In the rows, 100 means zero.
Each row is followed by its class.
 88  71 108 118  93 101 134  44 105  92 105  99  94  71  80  71  89 107  77 123  88 => j818
107  70 120 107  80 100 139  96  71 117 106 107  79 108 109  89 102  96  95  92  91 => j923
 92  82  84 107  82 100 122 101  67 115  99  89  94  98 108 108 109 106  90  91  88 => j923
105 125 109  92 110 105  87  96  95  98  96 104  85 118  96  99  97  95 107  97 115 => j412
 75  74  96 115  99 119 139  51 118  98  92 102 111  85  95  86  95 117  94 139  62 => j818
 78  60  84 119  71 107 138  59 111 111 107  88 112  81  99 102  84 121  78 114  35 => j818
102 105  83  90  85  90  96 118  70 111 101 114  84 121 110 106 101  90  96  76 119 => j412
 99  94  93 101 105 106  95  79  99 102 111 108  96  99  98 101  97 110 115  94  95 => j923
 91  84 120 105  92 113 101 113 107 110  82 115  99  95  97 107 103  81  83  99  93 => j923
102 103  57 105  94  93 111 121  85 108 108 109 103 105 105 110 104 100  86  79  98 => j578
 85  93  95 108  95  84 147 112  36 128 119 143  56 115 105  72 106 100 100  69 115 => j578
110 100  91 105  91  87 121 107  58 131 113 135  91 117 111  89 100 101 100 102 118 => j578
 90  71 101 112 100 109 143  55  85 106 102  54  91  77 104  86  98 113  81 116  92 => j818
 85  78 140 109 113 106 128  71 103  84  99 125  79  72  88  70  81 109 110 122  91 => j818
 96  87 113  98  99 108 116  96 105  84  98  90  99 104  66  88  97 106 101 114  86 => j412
 90  81  86 107  92 104 122 103  87 117 100  85  90 106 119  95  99 105  90  91  80 => j578
100  95 118  96 101  98 112  96  90 105 109 112  90  99 105 102  93 100  96  86  95 => j578
 91  66 102 113  91 103 154  53 103  94 113 121  88  80 101  71  90 114  87 117  77 => j818
 87  73 110 101  94 110 123  57 113  87  98  94 148  57  97  81  92 106  92 127  74 => j818
 74  73 114  92  75 116 115  68 130  95  94  80 112  80  93  96  89 106 114 109  70 => j818
 90 105 112 115  95 112  81 105 129 102  95  65 122  95  95 120  99 109 104 119  60 => j412
104 104 100 102 109 110 105  77  88 100 105 128  89  96 103  84  94 104 106  99 108 => j578
106  91 112  95 122  86 107  81  59  88 105 155  75  91  89  67  87 100 115  91 156 => j578
 91  69 122 110 101 108 144  70  80 100 114 127  60  89  95  74  91 115 103 107  97 => j818
 94  97 143  93 120  99 100 116  90 103  83  98  85 107  98 101 103  94 106  97 111 => j412
 84  67 119 107  93 101 139  81  76 111 105 113  82  97 103  75 100 112  96 106  89 => j923
102 105  87 100 106  99 111  84 101 109 109 112 101 103 100 103 108 102  94  94 113 => j578
101  91 108  98 103 103  99  94 106  98  96  93  95  92  96  95 104 104 103  95 111 => j923
 86  84 132 106 106 119  97  83 113  96  91  84  80  80  96 102 107  96 107 125  92 => j923
 97  95 114  99 112 106  97  83 103 103  94 108 100  91  95 100 100  98 102 109 116 => j578
 80  70  91 109  90 119 130  50 139 107 106  92 108  81 103  95  97 127  89 104  61 => j818
 67  52  76 109  76 118 133  64 151 117 100  62 116 100 106 116 110 119  69 115  18 => j818
 89  74 112 113  84  93 133 118  66 116 117 124  92 101 103  85  94  95  95  82  96 => j412
104  82 117 106  96 107 127  92 103 108  91  89  79 102  96 114 114  98  98 106  79 => j923
 96 105  71 102 104 104  87  86 120 100 113  88 108 103 106 117  96 112  92  95  86 => j578
 90  64 126 117 110 101 139  77  77  95 103 124  82  88  95  74  88 116  97 120  94 => j818
 81  78 110 112  94 116 130  52 120  89 109 101 103  72  97  93  92 107  75 118  70 => j818
 75  66  75 126  77 115 137  55 121 104 114  87 111  81 109 117  90 119  67 120  27 => j818

Each row is followed by its class.
109 111 114 103 105  97 107  95 112 119 105 104  93 103 103  99  90  91  96  97 112 => Y
 83  98  86  94  90 111  97 116  68  62  92 116 117  98  95 106 107  99 104 105  82 => L
 74 108  88  90 101 121 101 133  50  52  97 136 125  98  87 101 111 101 106 101  77 => L
101  90  97 100 101  98  96  93  96 106  90  82  97  99 105 109 102 100 100  99 105 => L
114  99 112 102 102  90 100  81 132 135  96  76  87  94 112  97  91  94  95  98 117 => L
 91 120 102  91  95 111 106 127 106  52 106 148 115 103  90 105 103  92 102 103  72 => Y
 87 104  92  93  99 107 100 118  76  71 102 123 111 101  92 100 109 101 103 106  81 => Y
100 119 119 100 110 101 112 117 112 119 119 125  96 105  87  98  95  95  98  99 107 => L
 87 124  94  94 100 112 107 123 110  49 108 151 151 104  90 106 102  93 104 105  73 => Y
 87  89  74  96  91 110  87  91  69  68  73  85 117  91 104 102 106 101 105 100  88 => Y
100 110 115 100 109 106 105  96 120 118  98 105  93  97  99  97  88  88 106  98 107 => Y
113 107 115  97 100  98  99  82 124 130  97  88  87  95 110  98  83  83 100  96 115 => Y
 93 100  88  96  96 106 102 125  79  67 109 122 114 106  88 101 110 109 102 104  81 => L
 89 115 104  94 105 105 110 118 103  92 112 131 106 104  96 100 101 102  98 105  92 => Y
 80 108  89  97 105 113 104 124  69  49 105 137 120 104  88 105 108  99 108 108  76 => Y
110 101 111 107 104  99 100  92 123 128 104  92  84 101 103  96  95  98  96  96 109 => L
 97  82  79 101  92 104  87  92  81  79  87  83 106  94 121 104 108 108 104 101  94 => L
 92  84  81 100  92 104  87  93  76  71  85  84 111  99 105  96 107 102 105 103  97 => Y
 95  96  94  99  95  97  95  92  88 104  91  87 101  93 105 100 101 100 101  97 100 => L
108 110 113 102 107  96 104  92 117 123 101  98  94  96 102  97  91  95  99  98 111 => Y
 90  91  86 100  93 105  91 113  81  71 100 102 109 102  98 106 112 108 100 105  83 => Y
 93 114 104  98 102 113 108 122 107  66 110 136 108 108  85 102 102  95 102 103  83 => L
118  99 112 106 106  92 108  91 128 144 117  96  84 107 102  98 104 102  94  98 116 => L
107 107 115 103 108  97 102  94 114 118 103  95  91 101 108  97  93  97 100 101 113 => Y
 98  71  70 103  90  96  79  85  80  86  83  75 106  89 108 106 105 108 102  98 101 => L
 97 102  96 102  98 103  96  98  84 110  91  85  95  93 107  96 102  97 104  96 105 => Y
 97  74  70 102  91  98  84  89  81  71  79  70 110  92  91 100  89 109 103 100  94 => Y
120  95 114 108 102  83  98  82 142 142 103  72  79 102 109  98  98 100  88  98 122 => L
 91 127 119  93 110 110 113 124 102  99 115 140 102 106  92  99  92  95 101 102  97 => L
 90 103  95  95  99 110  93  97  76  95  89  91 105  92 104  98  99  85 105  97 100 => Y
 94  96  93 101  97 101 107 116  90  82 105 114 107 104  90 104 110 108 100 108  91 => L
112 110 117 108 104  97 100  87 124 129 103  94  91  99 108  98  90  94 101  99 113 => L
 78 120 117  91 110 102 112 123 112  91 117 138 102 105  92  98  95  97 100 101  91 => Y
103 112 113  98 101 101 100  87 112 118  88  89  92  92 109  96  88  89 104  95 115 => L
114 105 112 103 109  91 106  91 125 133 109  94  85 100 104  93  89  95  98  97 112 => Y
 96 116 109  92 103 107 101  94  97 106 100  94 100  95 103  96  92  88 104 100 104 => Y
 89  97  93  96  97 112  93  90  72  94  85  85 103  92 109  96  99  98 107  95 103 => L
 85  91  76  96  91 118  84  95  60  54  78  86 120  87 103  99 108  96 109 102  84 => Y
 97  95  91 103  96 104  96  94  82 106  93  94  93  95 103  96  96  96 102  98 106 => Y
 96  92  86  97  97 106  91  92  86  87  85  89 108  96 104  90 101  96 103 100 101 => Y
 85  93  79  96  94 106  96 110  81  70  93  96 112  97  99 101 109 110  96 101  87 => Y
 85  85  81 101  97  97 102 120  75  69 106 109 114 102  89 104 115 110  93  99  85 => L
103 109 108  97 102  99 108  94 112 120 102 100  95  97 104  98  84  97 103 101 108 => Y
 87 100  91  94  98 120  97  98  76  91  88  99 110  91 100  95  98  96 107 101  97 => L
102 111 111 100 101  99 107 100 112 120 108 103  94 100 102  96  91  97  99 101 106 => Y
 96  96  97 103 102  98 108 109 108  91 106 106 106 106  99 101 106 110  97 101  95 => Y
 87 103  92  87  97 112  94 102  73  78  88 102 112  95 100 106 101  97 106 102  93 => Y
112 113 111 105 101  97 103  85 124 126  99  88  88  96 112  98  93  89 101  98 114 => Y
 99 109 110  98 100 103 104  91 103 120  93  84  98  95 106  95  91  92 105 102 115 => L

Each row is followed by its class. Each block has new classes.
133  82  97 113  94 104  98 123  95 106  98 123 121 139 112  91  91 103  67 106 105 => R
 94  89 106  92 100  95 127  91 101 103  95 116  92 115 108  96  97 112  95 115 102 => X
 97  90  78 115 106  94 118  97 102 101  99 120 108 113 106  92  96 119  81 116 111 => R
 91  84  97 100 101  86 125  94  94  97  98 118 103 117 102  98 100 113  93 105 104 => X
102 102  77 118  95 114 113 100 112 105 100 106  96 105 105 102  90  90  95 120 113 => R
 87 114 100  81 103  91  87  76  88 118 101  90 113 103  93 107 100 105 112 102  61 => X
 82  80 114 104  98 103 135  78 105  97  99 116  90 127 107 104  96  85  99 113 104 => X
 87  87 112  94  87 108 125  90 102 111 103 113  88 117 116  98  80  64 101 117  94 => X
 55 111  51 105 117  89 150  67 101 101  94 108 101  92  92 102  92 130 113 132  94 => E
115  73 116 103  91 102 121  98 101 101  95 126  94 140 116  96  99  98  86 111 116 => X
112  90 123  85  95  94 114 102  97  99  94 105  86 111 103  98 104 105 108  95 109 => X
 90  90 105  96  98  95 114  76  96 105  93 117 101 127 107 104  95 104  99 116  89 => X
 92  81 109  93  92  96 141  80 104 109  93 119  82 126 112  96  91 101  99 125 104 => X
 90  93 128  93  91  97  89  75  92 101 105 106  93 124 104 114 100  79 103  97  85 => X
101  87 102 108  99 100 118  95 102 101  99 115  94 120 108  99  95  98  92 112 105 => X
 80  78 110  95  99  94 140  86  94 106  99 128  98 135 116  95  89  91  91 121  87 => X
112  94  83 117  98 101 114 100 106  99  98 111 101 111 104 100  96 108  90 113 119 => R

Each row is followed by its class.
103 116 110 101  71 101 119  97  96 119 108 104 119  94 123 139  70  95 135 111  99 => J121
121 112 125 107  73 101 107  90  67 141 116 117 124  92 120 122  98 103 144  94  83 => J121
113 120 118 110  70  97  88 103  56  97 122 126 126  95 122 131  92 121 126 123  72 => J121
116 122 116  99  65 103 108 115  72 132 105 131 109  89 124 131  93  87 128 102  85 => J121
108  92  85 111  77 101 118  94  71 104 100 122 123  96 136 124  89  91 124 102  74 => J121
 98 111 103  84  62 111 115 102  61 117 103 116 150  95 126 125  92 108 104 109  88 => J121
118 117  94 105  83  85  85 119  50 119 132 126  97  93 111 119  90  99 126 115  81 => J121
121  80 101  53  71  66 165  78  95  44  45 140 167  79 191 145  66  83 122 113  40 => j908
115  95 127 111  74 108 120 103  79 110 116 123 118  95 133 143  87  90 125 111  68 => J121
117 112  95  60  74  64 133 127  60 118 109 112 109  99 117 128  98 100 129 115  86 => j908
117 128 120 113  69  92  93  93  75 121 124 131 101  98 111 136 110  99 137 119  70 => J121
106 116 117  76  75  92 106 100  68 112 122 132 105  92 153 131  99  93  92 123  99 => J121
119 113 113  56  80  87 115  95  64 103 105 152 111  82 119 106  91 105 101 103  79 => j908
120 102 110 102  48 102  93  95  55 137 124 109 138 100 109 126 103 107 114 113  83 => J121
 92 121 108  44 101  78 130 111  70 111  88 111 115  85 109 123 115  93 116 108  61 => j908
 97 110 104 101  67  84 105 108  72 150 116 126 123  86 119 123  97  91 127 109  87 => J121

Each row is followed by its class. Each block has new classes.
123 122 105  76 115 120 112  92  98  92  95 103  89 104 116 102 102 104  87  62 107 => j226
 93  78  88  89  96  99 102  88 100  98 128 104  86  48 110  85  97 104 100  50  80 => j483
 89  92  82  94  91 110 114 102  94 101  98  91  94  26 107  71 103 111  92  49  75 => j483
 90 100  95 110  82 114 110 108  88 107  86  90  92  63 107  81  99 103  90  68  74 => j697
 90 126 101 109  94 114 126 116  89 102  77  92  95  74 112  87  93  96  84  72  75 => j697
115  92  93  89  86 110 107  98  95 103 102 105  92  72 112  80  94 109  97  44  85 => j483
 59 107  96  96  93 114 121 132  95  94  83 100  93  65 122 101 100  85  94  82  67 => j697
107  83  96  95  93 106 117  86 100 108 121 102  76  67  99  88  98  99  92  60  87 => j483
 96  87  92  98  94 102 115  73  98 102 117 104  98  43  96  94 126  98 100  59  86 => j483
109  97 100  95  86 111 103 101  89 103 101 103  85  58 103  86 104 102  92  51  89 => j483
 64 107  88 109  82 103  96 128  94  99  81  96  98  64 106  77 101  94  88  78  71 => j697
 88  93  92 103  91  97 108 111  88 101 100  98 101  68 105  91 104  92 101 112  81 => j697
 95  96 100  90  94 101 114  96  97 108 100 106  84  53 108  88  99  99  96  70  86 => j483
 84  95  92 100  98 104 113  93  94 105  98 101 100  56  98  84 105  88  99  76  87 => j483
 84  88  91  94  95 105 111 102  93  99 107 107  97  57 105  85 103 101  99  67  78 => j483
 81 105  92  95  84 111 109 119  95 101  91  92 109  59 117  93  99 100  91  72  73 => j697
 93  98  89 103  86 106 104 111 104 117  97  97  94  49 111  84 104 102  89  64  88 => j697
 85  95  85 100  83  97 109 114  93 105 103 102 102  56 119  84 100  86  98  80  91 => j697
124 120  96  91 121 104 112 119 107  89 102 106 105 118 132 106 104  98 102  97 106 => j333
125  91 101 105  72  97  82 101  89 112  87  88  92  63 104  79 101 114  92  54  93 => j697
103 100 106 101  97  98 109  82  60 110  90 101 103  39  85  84 104 107  85  55  87 => j697
 62  96 103  99  93 107 107 118  91 111  80 111  99  76 100  83 102  94 101  94  78 => j697
 83  90  92  93  93  98 112  88  90 102 109 109  94  46  90  86 104  94  99  69  79 => j483
 88  69  92  85  97  90  98  81  97 103 129 117  95  40  92  90 104 100 104  69  95 => j483
121 139 104 104 117 104 113 117 103  93  81  98 111 139 118 110  93  96  88 108 108 => j226
126 112  95 104  97 108 115  94  96 101 100  98  91  67 111  93 103 101  94  64  86 => j483
 93 102  97  92 112 103 107 109 124  93 104 101 104 131  97 103  97 100 100 119 119 => j333
 69  85  92  98  80 113 114 109  91 106 101  98  79  47 115  78  98  98  92  71  69 => j697
